Here is a tiny trained network, its code and every weight. The questions are about switching its units off for an input and a class, where a switched-off unit gives its printed mean instead of its output.

import numpy as np


def w(rows, s, z=0):
    codes = np.array(rows[::2]) - 128.0
    scale = np.full(codes.shape[1], s)
    scale[-1] = z or s
    return codes * scale


def f(y):
    return np.maximum(y, 0)


def log_softmax(a):
    a = a - a.max(-1, keepdims=True)
    return a - np.log(np.exp(a).sum(-1, keepdims=True))


def net(x, mask):
    res = np.array(x, float).reshape(1, 6) / 4 @ E
    y = f(res @ A[0][:, :-1].T + A[0][:, -1])
    res = res + np.where(mask, y, B[0][:, -1]) @ B[0][:, :-1]
    return log_softmax(res[-1] @ U[:, :-1].T + U[:, -1])


A, B = {}, {}
E = w([
[30,151,96,93],'x0',
[95,1,55,186],'x1',
[105,183,52,113],'x2',
[164,183,143,114],'x3',
[217,115,150,119],'x4',
[176,142,52,63],'x5',
],0.0075)
A[0] = w([
[137,141,222,99,206],'neuron 0',
[119,186,244,168,161],'neuron 1',
[158,89,27,68,125],'neuron 2',
[173,225,81,161,80],'neuron 3',
[46,50,144,125,247],'neuron 4',
[54,109,25,126,228],'neuron 5',
[76,164,191,93,122],'neuron 6',
[169,132,18,136,91],'neuron 7',
[156,209,206,86,254],'neuron 8',
[209,154,163,110,111],'neuron 9',
[17,112,73,198,203],'neuron 10',
[81,115,4,196,201],'neuron 11',
[146,185,67,100,165],'neuron 12',
[193,62,189,211,224],'neuron 13',
[215,67,128,215,125],'neuron 14',
[255,132,162,155,208],'neuron 15',
[216,156,136,100,98],'neuron 16',
],0.0066,0.0047)
B[0] = w([
[22,183,87,126,215],'neuron 0',
[94,216,60,127,214],'neuron 1',
[108,214,11,48,182],'neuron 2',
[154,184,214,117,156],'neuron 3',
[2,154,153,225,252],'neuron 4',
[19,249,80,176,241],'neuron 5',
[118,114,75,100,170],'neuron 6',
[205,145,49,91,165],'neuron 7',
[25,215,97,76,254],'neuron 8',
[55,154,163,140,179],'neuron 9',
[15,232,139,223,247],'neuron 10',
[102,181,102,193,232],'neuron 11',
[174,157,122,52,180],'neuron 12',
[85,98,170,249,253],'neuron 13',
[111,70,107,177,201],'neuron 14',
[71,158,142,233,236],'neuron 15',
[126,176,214,182,174],'neuron 16',
],0.0053,0.0067)
U = w([
[110,3,186,180,170],'0',
[202,63,121,199,142],'1',
[116,132,27,65,212],'2',
[213,65,173,99,2],'3',
[75,191,163,184,166],'4',
[188,72,169,97,30],'5',
[144,2,137,73,42],'6',
[186,153,145,35,115],'7',
],0.0084,0.0047)

Each question gives the input, the list of numbers given to net, and the class t.
The units are the neurons (one row each of A and B). Each row of codes is followed by its name. A weight is (code - 128) times the scale printed after its matrix; where a second scale follows, it is the last column's (A, B and U).
mask holds one flag per neuron, in row order. A switched-off neuron (its flag False) gives its mean, the last column of its row in B, instead of its output. The means were averaged over made-up inputs and are rounded, as every weight is.
A unit's drop is (log p(t) with every unit on - log p(t) with that unit switched off) / (log p(t) with every unit on - log p(t) with every unit switched off).
The circuit of an input: a set's keep is (log p(t) with only the set's units on - log p(t) with every unit switched off) / (log p(t) with every unit on - log p(t) with every unit switched off). Starting from the 12 units with the biggest drops (on a tie, the unit counted first), units are removed one at a time, each time the one whose removal leaves the highest keep (on an exact tie, the one counted first), for as long as the keep stays at least 0.8.
units of the circuit, in order: the units of the circuit, biggest drop first
unit that matters most: the unit with the biggest drop
top k neurons: the k neurons with the biggest drops, biggest first
drop of u: that unit's drop, to one decimal
input [-8,-4,-7,-7,1,3], class 0: units of the circuit, in order => [neuron 5; neuron 10]
input [7,-2,-5,0,-5,5], class 2: units of the circuit, in order => [neuron 13; neuron 15]
input [6,-6,8,4,0,8], class 7: top 2 neurons => [neuron 3; neuron 12]
input [-6,1,-2,-3,-2,-7], class 0: unit that matters most => neuron 5
input [1,7,3,1,8,-4], class 1: units of the circuit, in order => [neuron 8; neuron 0]
input [-2,7,-3,4,-2,-4], class 0: top 2 neurons => [neuron 8; neuron 1]
input [-1,2,-5,-5,3,-4], class 0: top 2 neurons => [neuron 5; neuron 8]
input [-7,2,-4,-3,-7,-4], class 0: top 2 neurons => [neuron 8; neuron 5]
input [-4,2,-4,5,5,5], class 0: top 2 neurons => [neuron 5; neuron 10]
input [4,1,0,-6,6,4], class 2: top 2 neurons => [neuron 2; neuron 13]
input [4,-4,3,2,0,7], class 2: drop of neuron 3 => -0.1
input [8,-7,8,1,8,3], class 2: drop of neuron 16 => -0.1
input [-3,-4,6,-4,6,6], class 7: drop of neuron 10 => 0.1
input [0,-8,8,6,-8,8], class 7: top neuron => [neuron 3]
